Below are the code and all the weights of a small trained network. Each question names an input and a target symbol and asks about switching units off, where a switched-off unit gives its printed mean instead of its output.

import numpy as np


def w(rows, s, z=0):
    codes = np.array(rows[::2]) - 128.0
    scale = np.full(codes.shape[1], s)
    scale[-1] = z or s
    return codes * scale


def norm(h):
    return h / np.sqrt((h * h).mean(-1, keepdims=True) + 1e-5)


def f(y):
    return y / 2 * (1 + np.tanh(0.7978845608 * (y + 0.044715 * y**3)))


def softmax(a):
    e = np.exp(a - a.max(-1, keepdims=True))
    return e / e.sum(-1, keepdims=True)


def log_softmax(a):
    a = a - a.max(-1, keepdims=True)
    return a - np.log(np.exp(a).sum(-1, keepdims=True))


def net(x, mask):
    ids = ['βγεηθλμπστφψ'.index(c) for c in x.split()]
    T = len(ids)
    res = E[ids] + P[:T]
    u = 0
    for l in range(3):
        q, k, v = (norm(res) @ M[l].T for M in (Q, K, V))
        z = softmax(np.where(np.tri(T) > 0, q @ k.T / 2**0.5, -1e9)) @ v
        res = res + np.where(mask[u], z, O[l][:, -1]) @ O[l][:, :-1]
        u += 1
        y = f(norm(res) @ A[l][:, :-1].T + A[l][:, -1])
        res = res + np.where(mask[u : u + 4], y, B[l][:, -1]) @ B[l][:, :-1]
        u += 4
    return log_softmax(norm(res)[-1] @ U[:, :-1].T + U[:, -1])


Q, K, V, O, A, B = {}, {}, {}, {}, {}, {}
E = w([
[208,200,197,70,211,245,249,185,143],'β',
[112,77,133,114,145,158,123,69,112],'γ',
[187,118,108,38,79,167,136,111,157],'ε',
[98,136,153,162,111,164,57,172,138],'η',
[119,162,125,60,129,99,190,132,133],'θ',
[97,174,113,105,118,119,190,117,126],'λ',
[117,109,162,130,104,124,123,79,53],'μ',
[108,204,111,134,190,108,98,86,101],'π',
[105,108,114,66,105,96,92,85,113],'σ',
[75,116,126,167,143,101,127,162,84],'τ',
[112,135,133,112,131,76,203,146,118],'φ',
[79,129,153,162,100,104,106,147,167],'ψ',
],0.016)
P = w([
[49,115,150,2,172,221,36,213,86],'0',
[38,91,166,35,129,205,115,176,86],'1',
[68,85,170,63,128,174,105,153,98],'2',
[74,80,138,82,119,160,124,139,106],'3',
[88,80,116,105,113,146,136,115,115],'4',
[105,86,104,123,113,124,143,94,127],'5',
[127,85,84,140,121,107,154,74,147],'6',
[153,88,65,165,123,86,154,54,155],'7',
[166,84,41,170,119,75,169,54,155],'8',
[176,95,23,202,107,59,182,41,151],'9',
],0.0054)
Q[0] = w([
[178,192,89,121,133,157,254,165,153],'L0H0',
[81,79,115,60,44,103,215,20,70],'L0H0',
],0.0092)
K[0] = w([
[172,30,130,1,110,243,92,47,78],'L0H0',
[205,48,53,211,61,3,124,58,126],'L0H0',
],0.0076)
V[0] = w([
[106,138,161,22,175,232,71,120,163],'L0H0',
[151,222,146,104,47,107,92,130,3],'L0H0',
],0.0038)
O[0] = w([
[109,142,48,171,139,143,208,132,253,252],'L0H0',
[192,240,68,175,120,234,208,110,23,187],'L0H0',
],0.0044,0.0024)
A[0] = w([
[92,142,161,253,235,101,127,136,15,184],'L0N0',
[150,141,183,100,89,126,208,186,90,63],'L0N1',
[126,151,145,106,239,109,142,20,151,250],'L0N2',
[98,141,237,201,54,110,91,180,229,2],'L0N3',
],0.0054,0.0031)
B[0] = w([
[91,80,33,90,157,154,98,161,193,252],'L0N0',
[146,87,12,128,131,122,150,183,143,172],'L0N1',
[91,175,64,142,78,146,135,155,34,247],'L0N2',
[151,110,2,174,73,161,116,193,102,149],'L0N3',
],0.0068,0.0038)
Q[1] = w([
[121,96,169,121,127,134,1,127,117],'L1H0',
[211,181,241,163,216,211,112,193,248],'L1H0',
],0.012)
K[1] = w([
[71,165,98,188,130,78,118,250,150],'L1H0',
[111,159,214,104,129,197,133,175,127],'L1H0',
],0.012)
V[1] = w([
[114,42,58,183,70,234,61,216,100],'L1H0',
[228,143,143,24,1,147,105,124,153],'L1H0',
],0.0048)
O[1] = w([
[166,195,109,221,148,66,104,99,230,254],'L1H0',
[136,115,60,92,10,216,3,125,108,118],'L1H0',
],0.0059,0.0053)
A[1] = w([
[98,94,115,124,79,87,99,122,148,252],'L1N0',
[146,73,224,106,180,111,93,80,106,132],'L1N1',
[166,151,109,85,6,163,95,98,176,42],'L1N2',
[61,2,173,73,161,63,98,149,203,32],'L1N3',
],0.0082,0.0039)
B[1] = w([
[123,141,156,121,103,176,94,96,171,254],'L1N0',
[78,132,208,159,106,149,106,171,130,127],'L1N1',
[162,5,141,112,136,112,153,145,147,207],'L1N2',
[100,86,101,137,181,106,115,138,77,185],'L1N3',
],0.012,0.0038)
Q[2] = w([
[243,194,62,87,254,81,125,157,107],'L2H0',
[82,152,138,103,41,109,219,48,2],'L2H0',
],0.0091)
K[2] = w([
[129,163,118,97,254,235,103,160,106],'L2H0',
[138,120,207,80,62,53,93,10,39],'L2H0',
],0.0091)
V[2] = w([
[43,173,48,163,52,147,139,254,158],'L2H0',
[45,85,144,37,157,111,133,113,229],'L2H0',
],0.0051)
O[2] = w([
[143,159,132,209,108,124,2,13,73,253],'L2H0',
[186,32,131,149,61,83,103,124,172,202],'L2H0',
],0.0069,0.003)
A[2] = w([
[191,154,85,87,108,132,152,147,100,52],'L2N0',
[147,112,104,113,155,126,188,180,102,116],'L2N1',
[150,128,183,140,153,70,174,133,144,64],'L2N2',
[252,198,109,178,153,144,204,178,118,2],'L2N3',
],0.014,0.0064)
B[2] = w([
[91,139,141,143,154,148,100,189,187,194],'L2N0',
[147,145,152,197,135,124,136,95,91,213],'L2N1',
[98,142,139,66,94,94,150,56,183,134],'L2N2',
[154,88,162,87,213,251,114,99,170,255],'L2N3',
],0.014,0.0063)
U = w([
[159,129,153,121,206,234,144,96,157,109],'β',
[57,102,255,110,94,129,72,179,55,128],'γ',
[41,155,120,60,104,142,111,235,172,107],'ε',
[175,168,189,200,81,115,9,92,152,123],'η',
[100,105,139,204,84,138,241,223,157,85],'θ',
[162,133,144,109,125,104,121,155,115,107],'λ',
[105,102,130,140,114,147,144,113,124,3],'μ',
[136,210,10,44,123,133,118,100,42,183],'π',
[133,186,185,53,125,19,185,115,214,212],'σ',
[54,22,97,153,226,79,102,158,155,30],'τ',
[208,34,44,50,66,126,117,113,110,177],'φ',
[222,102,172,184,132,78,202,95,30,171],'ψ',
],0.009,0.005)

Each question gives the input, a string of symbols that net reads in full, and the target symbol t.
The units are the heads (2 rows each of Q, K, V and O) and the neurons (one row each of A and B). Each row of codes is followed by its name. A weight is (code - 128) times the scale printed after its matrix; where a second scale follows, it is the last column's (O, A, B and U).
mask holds one flag per unit, layer by layer, with each layer's heads first. A switched-off unit (its flag False) gives its mean, the last column of its rows in O or B, instead of its output. The means were averaged over made-up inputs and are rounded, as every weight is.
A unit's drop is (log p(t) with every unit on - log p(t) with that unit switched off) / (log p(t) with every unit on - log p(t) with every unit switched off).
The circuit of an input: a set's keep is (log p(t) with only the set's units on - log p(t) with every unit switched off) / (log p(t) with every unit on - log p(t) with every unit switched off). Starting from the 12 units with the biggest drops (on a tie, the unit counted first), units are removed one at a time, each time the one whose removal leaves the highest keep (on an exact tie, the one counted first), for as long as the keep stays at least 0.8.
circuit, biggest first: the units of the circuit, biggest drop first
most important unit: the unit with the biggest drop
top k neurons: the k neurons with the biggest drops, biggest first
top k neurons in layer l: the k neurons of layer l with the biggest drops, biggest first
input β σ ε λ μ, target π: top 2 neurons in layer 2	(L2N3, L2N1)
input π β θ π θ σ π η φ γ, target γ: circuit, biggest first	(L0H0, L1N1, L1H0)
input σ γ σ θ, target θ: top 3 neurons	(L2N3, L0N0, L2N1)
input φ θ π ψ λ μ, target η: circuit, biggest first	(L0N3, L0H0, L1H0, L2N3)
input β σ θ π σ η, target η: circuit, biggest first	(L2H0, L2N3)
input τ β θ τ θ μ γ, target π: circuit, biggest first	(L0N2, L1N2, L2N3)
input μ τ σ π τ γ, target σ: top neuron in layer 2	(L2N2)
input τ β θ, target ε: circuit, biggest first	(L2N0, L2N3, L1H0)
input μ τ π β μ, target ψ: top 2 neurons	(L0N3, L2N3)
input φ ψ β τ ψ θ, target ε: circuit, biggest first	(L2N0, L1H0, L2N3)
input ε φ η φ, target φ: circuit, biggest first	(L1H0, L1N2)
input β β β β τ φ μ σ, target γ: top 3 neurons	(L0N1, L1N1, L0N0)
input τ β τ μ, target σ: circuit, biggest first	(L1H0, L2N2, L2H0)
input β μ θ β η β μ, target π: top 2 neurons	(L1N2, L2N3)
input τ ψ μ σ λ, target θ: top 3 neurons in layer 2	(L2N3, L2N0, L2N1)
input τ λ θ ψ σ, target η: most important unit	L0N3
input τ φ μ, target γ: top 3 neurons	(L1N1, L0N1, L2N3)
input ε γ γ ψ μ γ σ τ μ, target σ: top 2 neurons	(L0N0, L2N2)
input β ψ μ, target η: circuit, biggest first	(L0N3, L1H0, L2N3)
input σ β τ φ β ψ τ θ φ σ, target γ: circuit, biggest first	(L0H0, L1N1, L1H0, L0N0)
input μ θ β β β σ β μ, target φ: top 3 neurons	(L0N0, L2N3, L2N1)
